Here is a tiny trained network, its code and every weight. The questions are about switching its units off for an input and a class, where a switched-off unit gives its printed mean instead of its output.

import numpy as np


def w(rows, s, z=0):
    codes = np.array(rows[::2]) - 128.0
    scale = np.full(codes.shape[1], s)
    scale[-1] = z or s
    return codes * scale


def f(y):
    return np.maximum(y, 0)


def log_softmax(a):
    a = a - a.max(-1, keepdims=True)
    return a - np.log(np.exp(a).sum(-1, keepdims=True))


def net(x, mask):
    res = np.array(x, float).reshape(1, 4) / 4 @ E
    y = f(res @ A[0][:, :-1].T + A[0][:, -1])
    res = res + np.where(mask, y, B[0][:, -1]) @ B[0][:, :-1]
    return log_softmax(res[-1] @ U[:, :-1].T + U[:, -1])


A, B = {}, {}
E = w([
[134,131,151,174,110,149,85,112,146],'x0',
[150,120,76,124,40,111,212,80,174],'x1',
[255,119,144,112,73,65,88,130,107],'x2',
[124,97,91,115,135,66,85,165,214],'x3',
],0.016)
A[0] = w([
[166,127,206,157,112,112,108,145,89,197],'n0',
[154,135,201,134,179,142,166,102,100,200],'n1',
[201,163,110,116,113,86,81,131,157,144],'n2',
[177,187,176,93,83,128,146,83,40,239],'n3',
[93,88,127,160,85,118,97,109,131,156],'n4',
[104,131,99,133,161,94,97,179,191,212],'n5',
[85,142,201,85,188,209,74,173,100,253],'n6',
[51,173,80,137,156,119,150,151,191,244],'n7',
[119,112,109,83,88,137,119,140,248,194],'n8',
[95,119,125,166,162,221,174,91,121,221],'n9',
[183,50,147,57,123,103,64,138,145,162],'n10',
[50,136,166,112,97,179,148,107,84,231],'n11',
[171,146,69,145,73,111,168,77,176,194],'n12',
],0.011,0.0034)
B[0] = w([
[125,143,153,128,116,82,110,140,101,195],'n0',
[167,130,138,137,96,82,185,191,105,186],'n1',
[123,126,122,101,89,59,81,225,161,201],'n2',
[183,168,210,58,103,145,130,128,126,230],'n3',
[118,122,86,103,147,139,154,122,122,155],'n4',
[35,152,98,131,176,156,55,50,104,199],'n5',
[150,202,92,137,158,48,138,161,139,248],'n6',
[115,136,87,144,189,179,126,68,126,221],'n7',
[114,121,40,136,147,186,123,159,157,211],'n8',
[109,92,91,180,126,81,203,115,133,226],'n9',
[81,97,116,127,173,3,101,180,112,204],'n10',
[149,119,92,154,147,81,194,139,197,211],'n11',
[115,132,91,76,35,126,160,125,193,234],'n12',
],0.011,0.017)
U = w([
[153,146,49,153,136,73,170,237,158,132],'0',
[197,180,226,112,151,103,90,193,56,75],'1',
[91,232,115,149,251,183,41,105,99,181],'2',
[78,46,162,107,191,59,52,175,73,33],'3',
[153,52,122,169,114,169,254,115,161,253],'4',
[173,164,190,46,36,115,110,83,127,155],'5',
[69,65,50,123,132,255,122,105,123,109],'6',
],0.0089,0.0012)

Each question gives the input, the list of numbers given to net, and the class t.
The units are the neurons (one row each of A and B). Each row of codes is followed by its name. A weight is (code - 128) times the scale printed after its matrix; where a second scale follows, it is the last column's (A, B and U).
mask holds one flag per neuron, in row order. A switched-off neuron (its flag False) gives its mean, the last column of its row in B, instead of its output. The means were averaged over made-up inputs and are rounded, as every weight is.
A unit's drop is (log p(t) with every unit on - log p(t) with that unit switched off) / (log p(t) with every unit on - log p(t) with every unit switched off).
The circuit of an input: a set's keep is (log p(t) with only the set's units on - log p(t) with every unit switched off) / (log p(t) with every unit on - log p(t) with every unit switched off). Starting from the 12 units with the biggest drops (on a tie, the unit counted first), units are removed one at a time, each time the one whose removal leaves the highest keep (on an exact tie, the one counted first), for as long as the keep stays at least 0.8.
units of the circuit, in order: the units of the circuit, biggest drop first
k most important neurons: the k neurons with the biggest drops, biggest first
drop when u is switched off: that unit's drop, to one decimal
input [-3,3,2,-8], class 5: units of the circuit, in order : [n3]
input [-4,-8,3,0], class 1: units of the circuit, in order : [n9 n8]
input [2,2,-2,0], class 4: 2 most important neurons : [n5 n6]
input [-2,1,0,-1], class 4: 3 most important neurons : [n6 n2 n10]
input [-5,1,-6,8], class 6: 2 most important neurons : [n6 n8]
input [-7,1,-8,2], class 6: 2 most important neurons : [n7 n9]
input [-4,-2,-8,1], class 2: 2 most important neurons : [n7 n5]
input [8,5,1,-6], class 5: 2 most important neurons : [n3 n8]
input [4,4,8,0], class 5: 2 most important neurons : [n3 n6]
input [-2,8,-7,2], class 6: 2 most important neurons : [n7 n8]
input [-2,8,-7,1], class 6: 2 most important neurons : [n7 n8]
input [7,-5,6,2], class 3: drop when n10 is switched off : 0.3
input [1,1,8,-4], class 5: drop when n6 is switched off : 0.3
input [6,0,-8,6], class 2: units of the circuit, in order : [n5]
input [-5,1,0,8], class 6: drop when n8 is switched off : 0.2
